After every row comes roughly how far along a hidden order it lies, from 0 to 10.
(in the rows, 100 means zero)
[115 113 109  91 105 107 105 111 101  97  93  93 102 111  77 100 122 104
  94 118 121 106  91  90  99 113 114 114 107  83  96  72 117 110 127  97
 102  85  80 115 104 105 113  99 101  90  95 101  96 121 117  96 104 106
  93 102 101 129 105 101  72 100  98 117 100  93 118  98 126  51  96 109
 101  87 103  99 106  96  99  92 101 102 124  89  93 102  84 120  81  94
 102  94  98 105  92  84 107 105  86]  2
[114 113 115  99 105 105  99 103 102 102 107  99 109 104  76 107  90  99
  87 106 120  99  92  95  99 107 158 100 118 124 110 113  99  91 119  97
 106 106  99 102  94 117  98 100 102  88 120 123  81 103 105  91 114  92
 102  93  87 110  80  92 102 120 111 116 102 105 108 100 116  64  99 111
  92 101 100  85 103 122 101  95 108 107 106 109  55 104  96 116  94 100
  92  51 112 117  91  94 109 105  93]  8
[124 106 113  94 100 107 103 103 102 102 106 100  97 112  94  82 115 105
 100 101 103 102 109  98 105 112 103 114  89  66  81  82 113 115 105  98
 107  85  70 138 117  99 105  98 102  96  94 101  96 113  86  97  92 101
 108 128 104 126 130 100  91 110  91 100 104  95 113 108 122  97  82 101
 114  91 100  99  96  99  95  96 108 106 105 106 113 103  91 115 103  88
 100  77  89  93  81  93  93 115  84]  1
[ 87  97  99 105  82  98 104  93 104  98  98 100  97  92 117 108  85 120
  81 112  90  82 114 107 104  94  89  68 109  92 108  81  99 103  79 100
 107  98  99  52 112  93 100 101  98 110  94  94 109 114 102 107  97  94
  73  88 109  94 121  95 105  94  96  78 100  99 101  91  89 159 105  91
 112 102 100  96  88  90 110 111  94 103  84  83 146  94 110 105 108 104
 106 114  92  64 104 110  91  82 117]  2
[103 104  89 106  98 100 103  87  98  92 100  97 105  93 113 120 125  87
 125  98 113  93 100  98 103  95  78  95  76 112  94  96  79 105  65 100
  94 101 118  89  80  77  88 101  96 108  91 106 116  83  83  99  82 107
 123 124  85  64  94  93 100 102 106  96  96  95  79 110 102 101  97 111
 103 117 103 104  97  82  92 103  81  96  91 111  88 103  91  80  94 101
 104 141 128 109 108  86 102  99 112]  8
[112 122 106  94 124 108 104 106 103  96  91  96 101 110  85 103 102 100
  92 116 119 110  86  85  97 109 121 113 113  96  89  70 115 117 142  96
 104  83  88 115  96 106 111  98 100  92  96  98  87 121 120  92 112 103
  84 110  88 128 107 100  71  95 103 105  98  88 114  98 130  55  90 107
  99  86 102  95 101  98  99  93 104  96 124  87  94 105  84 109  82  97
  99  93 104 110  85  74 112 102  90]  3
[103 123 106  99 121 106 102 113 103  98  85  94  98 113  75  98  99 105
  84 117 115 108  88  90  95 107 125 116 117  95  86  80 117 109 136  95
 103  85  86 112 101 106 108  96 100  93  99  88  92 115 128  94 108 104
  82  89  85 135 104 105  67  75 103 103  99  90 116  95 116  50  91 102
  94  81 100  98 104 101 100  96 103  92 123  92  91 100  90 115  86  96
  99  80  98 118  94  90 106 101  94]  3
[ 91  81  80 100  98  93  98  90  88  91 106 103 101  95 115 118 115  83
 103  95 100 111  85  91  99  92  69 117  78  84  89 105  90  98  86  95
  96 108 116 105  81  94 102 104  98 109 101  92 106  80  91  96  75 115
 118 119 107  63  72 103 104  97 107 113  98 102  81 111 103  90 108 106
  90 112 104 108  96 120 101  96 103 104 107 105  83 107 106  89 121 109
  96  87 111  98 111  91 106 115 104]  10
[100 102  87 104 100  94 104  93  90  95 101 101 105  86 114 121 124  87
 122  92 109 106  92  92 102  97  77 102  65 109  85 105  85 102  62  95
  90 107 120  93  83  81  94 103  97 106  92 105 114  81  86  95  75 112
 121 126  91  59  87  92 103  99 108 109  99 101  80 109 107  87 100 114
  96 111 103 106  95  95  97  98  81  98 101 111  88 104  98  90 102 103
 102 131 122  99 101  85 102 104 112]  9
[107 115 104  97 134 107 101 106 105  99  88  96 100 109  77 100  98  97
  83 116 110 114  86  89  98 109 122 113 115 108  95  83 115 109 148  95
 105  85  91 104  93 106 105  95 101  88  98 103  83 115 114  93 113  98
  85 104  79 142  96 105  82  85 103  98  99  91 117  96 118  47  94 103
  93  85 101  93 102 103 100  96  96  98 119  96  68 106  94 115  91  93
  99  80 100 116  93  83 110 106  93]  4
[111 114 104 105  82 102 105  82  99  98 108 104 105  89 108 112 104  98
 124 108 101  88 102  99 107  89  63  61  95  99 103  98  96 134  91 118
 100  97 108  52  90 107  98 102  97 113  88 138 105 102  95 105 104  93
 114 124 106  75 128  94 103  92  96  94  94  93  93  93 116 165  94  97
 110 108 105  97  91  67  98 105  98 111  85  78 122  97 103  92 110 103
 104 142 101  73 100  88 107  99 111]  4
[116 103 112  94 102 108 104 112 102 103 103  96 101 112  90  84 106 111
  83 104 113 102 101  95 103 111 103 116  97  69  86  83 113 111 111  96
 106  90  71 137 117 101 107  98 103  95  95  92  97 115  95  98  91 100
 103 116 111 127 127  99  83 110  91 109 104  92 108 108 118  76  91 104
 114  87 100 102 100 100  97  98 102 105 103 102 112 103  90 114 103  88
 102  73  90  97  87  92  97 110  88]  1
[102 125  94 104  65 106 101  73  98  96 108 102 108  92 102 113 106  94
 117 102 100  80 112 103 106  87  80  89  91 104  64 107  90 121  96 121
  97 102 106  90 103 101  97 102  96 106  92 120 117  88 112 104  91  97
 107 104  98  77 107 100  98  97  94  86  98  90  83  96 101 141  95 100
 105 105 103  98  98  68  95 109  85  97  88  77 117  96 102  74 114 104
 105 125 109 108 115  97 107  95 113]  6
[ 97  94  98 104  85  99 104  85 104  98 100  96  97  93 118 116  92 116
  93 113  94  83 111 103 103 100  77  63 110  91 124  80  96 113  66  98
 105  97  94  46 114  95  97 101  98 109  93 123 106 104  87 106  99  95
  90 105 109  93 127  96 107 100 100  88  98 100  99  91  99 169  92  94
 112 107 102  98  87  78 108 105 100 111  79  84 136  95 105 106 106 103
 106 134  96  70 103 102  99  90 109]  2
[123 104 111  91  97 108 106 110 102  98  99  95 104 111  85  95 123 108
  92 116 118 107  94  93 103 119 112 113 102  71 101  71 116 116 119  96
 104  87  75 116 110 105 109 100 102  86  96 105  95 121 100  95  94 104
  97 112 108 127 115  99  78 113  94 121 101  92 117 104 132  62  98 112
 109  84 104 102 103  98  96  92 104 110 119  85 114 103  83 118  91  92
 102  94 101 107  87  82 108 110  82]  2
[110  93 109  91 103 100 103  89 106 107  96 122  96 100 114  91 120  99
 100  98  95 102 114 116 106 108  94  90 108  96 120  85 107 130 109 105
  97  92 100 103 111  97 102 105 100  96  94  97 103 116  98 100 106 104
  91 113 101  94 118 110 103 109  94  99 102 103 107 105  84 170  96  98
 112  88  99  99  97  84 102  92 121 104  88  97 147 115  92 112  94  95
 106  87  79  72  85 101  97  85  85]  0
[101 104  85 104  92 104  99  73  99  89 103  95 106  94 111 118 121  90
 123 104 107  81 111 102 105  94  75 100  86 106  94  97  65 112  86 107
 100  97 120  79  94  79  89 101  96 105  89 101 116  83  89 101  80 101
 112 112  86  66 100  98  96 103 102  95  96  91  80 109  95 126 101 108
 103 117 103 100  98  80  90 106  90  96  87  94 100 102  88  70 103 103
 106 145 123 115 110  93 104 103 111]  8
[100 111  90 107  91 105  99  82  99  91  99  96 105  92 116 118 119 104
 120 102 110  81 110 104 105  90  80 102  86 111  90  96  77 108  81 105
 100 101 116  79  93  78  89 101  96 109  95  88 119  85  95 100  76 100
 107 110  92  61 101  96  91 102 100  85  97  91  76 112  91 108  99 112
 107 116 102 100  97  80  89 106  78  90  91 102  97 102  91  70  97 102
 104 139 123 111 110  96 103  98 113]  8
[111 107 110  91 102 106 105 113 102  98  96  93 102 110  74  93 117 113
  82 117 114 103  96  92 101 114 114 123 105  76  95  72 119 109 119 103
 104  89  78 121 109 107 108 100 102  91  97  91 100 121 114  95  88 106
  91  98 104 130 115 100  74 105  97 114 102  90 117 103 121  56  97 111
 106  85 102 101 102 100  98  94 103 103 117  90 100 101  85 120  93  93
 102  83  95 109  91  89 102 101  87]  2
[107 103 104 100  87 100 103  96 103 103 102 108  98  92 125 109 101 104
 101 101  87 105 119 108  97 107  92  71 104  86 113  84 103 109  92 104
 103  89 106  74 113  84 104 102  99  88  85 113 103 114 103 105  96  93
  92 107 102  91 119  91 116 102  94  81 101 102  92  91 105 171 112  91
  95  93  98  92  88  86 108 103 100 114  93  91 167  98 103 111 107 103
 107 107 108  68  93  95  97  85  94]  1
